Below is a small trained network, with its code and all its weights. Each question gives an input and a target symbol and asks what happens when units are switched off, that is, made to give their printed mean instead of their output.

import numpy as np


def w(rows, s, z=0):
    codes = np.array(rows[::2]) - 128.0
    scale = np.full(codes.shape[1], s)
    scale[-1] = z or s
    return codes * scale


def f(y):
    return y / 2 * (1 + np.tanh(0.7978845608 * (y + 0.044715 * y**3)))


def softmax(a):
    e = np.exp(a - a.max(-1, keepdims=True))
    return e / e.sum(-1, keepdims=True)


def log_softmax(a):
    a = a - a.max(-1, keepdims=True)
    return a - np.log(np.exp(a).sum(-1, keepdims=True))


def net(x, mask):
    ids = ['βδεθλμξπτφψω'.index(c) for c in x.split()]
    T = len(ids)
    res = E[ids] + P[:T]
    u = 0
    for l in range(2):
        q, k, v = (res @ M[l].T for M in (Q, K, V))
        z = softmax(np.where(np.tri(T) > 0, q @ k.T / 4**0.5, -1e9)) @ v
        res = res + np.where(mask[u], z, O[l][:, -1]) @ O[l][:, :-1]
        u += 1
        y = f(res @ A[l][:, :-1].T + A[l][:, -1])
        res = res + np.where(mask[u : u + 4], y, B[l][:, -1]) @ B[l][:, :-1]
        u += 4
    return log_softmax(res[-1] @ U[:, :-1].T + U[:, -1])


Q, K, V, O, A, B = {}, {}, {}, {}, {}, {}
E = w([
[146,99,134],'β',
[121,120,171],'δ',
[115,136,140],'ε',
[129,127,132],'θ',
[124,108,39],'λ',
[107,156,43],'μ',
[116,151,100],'ξ',
[132,100,90],'π',
[139,115,173],'τ',
[160,65,133],'φ',
[154,72,171],'ψ',
[86,250,139],'ω',
],0.024)
P = w([
[143,99,150],'0',
[202,123,80],'1',
[177,202,209],'2',
[90,92,158],'3',
[253,126,75],'4',
[235,196,198],'5',
[54,87,164],'6',
[4,91,120],'7',
[36,154,194],'8',
],0.018)
Q[0] = w([
[254,177,108],'L0H1',
[74,92,151],'L0H1',
[7,89,149],'L0H1',
[24,126,119],'L0H1',
],0.014)
K[0] = w([
[248,134,134],'L0H1',
[96,114,130],'L0H1',
[48,66,167],'L0H1',
[73,95,138],'L0H1',
],0.018)
V[0] = w([
[2,186,244],'L0H1',
[34,104,78],'L0H1',
[57,224,113],'L0H1',
[141,236,120],'L0H1',
],0.0067)
O[0] = w([
[218,71,119,2],'L0H1',
[148,206,81,173],'L0H1',
[254,165,123,95],'L0H1',
[190,83,20,90],'L0H1',
],0.0074,0.0059)
A[0] = w([
[82,138,210,89],'L0N1',
[248,88,255,88],'L0N2',
[50,218,77,11],'L0N3',
[33,164,163,124],'L0N4',
],0.0085,0.011)
B[0] = w([
[169,105,8,200],'L0N1',
[141,178,42,176],'L0N2',
[208,53,125,187],'L0N3',
[50,91,158,255],'L0N4',
],0.011,0.0064)
Q[1] = w([
[113,90,97],'L1H1',
[137,249,153],'L1H1',
[79,102,117],'L1H1',
[84,122,123],'L1H1',
],0.013)
K[1] = w([
[109,144,202],'L1H1',
[63,250,2],'L1H1',
[124,76,205],'L1H1',
[157,154,194],'L1H1',
],0.0075)
V[1] = w([
[152,113,253],'L1H1',
[152,75,97],'L1H1',
[139,127,204],'L1H1',
[148,50,226],'L1H1',
],0.0057)
O[1] = w([
[238,109,238,2],'L1H1',
[59,154,41,160],'L1H1',
[78,175,189,51],'L1H1',
[152,97,253,71],'L1H1',
],0.0033,0.0041)
A[1] = w([
[205,22,65,3],'L1N1',
[159,8,141,68],'L1N2',
[35,54,105,2],'L1N3',
[127,16,211,112],'L1N4',
],0.011,0.0085)
B[1] = w([
[202,8,157,151],'L1N1',
[107,224,27,156],'L1N2',
[222,34,108,255],'L1N3',
[203,197,169,224],'L1N4',
],0.013,0.0081)
U = w([
[120,103,191,210],'β',
[168,203,155,160],'δ',
[49,89,131,207],'ε',
[53,103,136,187],'θ',
[34,2,100,105],'λ',
[175,100,29,5],'μ',
[43,174,4,105],'ξ',
[80,84,108,158],'π',
[133,186,175,193],'τ',
[153,42,179,103],'φ',
[215,180,117,91],'ψ',
[178,203,60,63],'ω',
],0.0092,0.011)

Each question gives the input, a string of symbols that net reads in full, and the target symbol t.
The units are the heads (4 rows each of Q, K, V and O) and the neurons (one row each of A and B). Each row of codes is followed by its name. A weight is (code - 128) times the scale printed after its matrix; where a second scale follows, it is the last column's (O, A, B and U).
mask holds one flag per unit, layer by layer, with each layer's heads first. A switched-off unit (its flag False) gives its mean, the last column of its rows in O or B, instead of its output. The means were averaged over made-up inputs and are rounded, as every weight is.
A unit's drop is (log p(t) with every unit on - log p(t) with that unit switched off) / (log p(t) with every unit on - log p(t) with every unit switched off).
The circuit of an input: a set's keep is (log p(t) with only the set's units on - log p(t) with every unit switched off) / (log p(t) with every unit on - log p(t) with every unit switched off). Starting from all 10 units, units are removed one at a time, each time the one whose removal leaves the highest keep (on an exact tie, the one counted first), for as long as the keep stays at least 0.8.
circuit, biggest first: the units of the circuit, biggest drop first
unit that matters most: the unit with the biggest drop
k most important neurons: the k neurons with the biggest drops, biggest first
k most important neurons of layer l: the k neurons of layer l with the biggest drops, biggest first
input π μ λ ψ τ β π, target φ: unit that matters most : L1N3
input λ μ δ φ φ, target φ: circuit, biggest first : (L1N3; L1N4; L0H1)
input δ φ ψ φ μ ψ, target ξ: circuit, biggest first : (L1H1; L0H1; L1N3)
input μ β δ, target λ: 3 most important neurons of layer 0 : (L0N1; L0N4; L0N3)
input ξ φ ξ ε μ λ μ μ ω, target ξ: 3 most important neurons : (L1N4; L1N3; L0N4)
input ψ φ ω, target φ: circuit, biggest first : (L0N4; L0H1; L0N3; L1N3)
input λ τ π μ φ φ, target φ: circuit, biggest first : (L0H1; L1N3; L0N4)
input β φ μ λ φ ξ, target φ: circuit, biggest first : (L0H1; L0N4; L1N3; L0N3)
input μ θ μ μ β ψ, target λ: circuit, biggest first : (L0H1; L0N1; L0N2; L1N4)
input θ φ μ, target φ: circuit, biggest first : (L0H1; L0N4; L0N3; L1N3)
input ξ μ μ π ω π, target μ: circuit, biggest first : (L0H1; L0N2; L1H1)
input μ ψ ψ π μ λ, target ξ: circuit, biggest first : (L1H1; L0H1)
input β λ θ ψ, target μ: 3 most important neurons : (L0N1; L1N2; L0N2)
input μ ε ξ μ ε φ φ, target ψ: most important neuron of layer 1 : (L1N4)
input β ξ ψ μ φ ψ, target φ: circuit, biggest first : (L0H1; L0N4; L1N3)
input ψ ω β, target μ: 2 most important neurons : (L1N1; L0N2)
input ψ ξ β μ ω μ, target μ: 2 most important neurons : (L1N1; L1N4)
input δ β δ ε ω φ π, target φ: 3 most important neurons : (L0N1; L1N3; L0N3)
input ε π ε λ τ φ ω μ ε, target ξ: 2 most important neurons : (L1N4; L1N3)
input μ φ δ, target φ: 3 most important neurons : (L0N4; L0N1; L1N3)
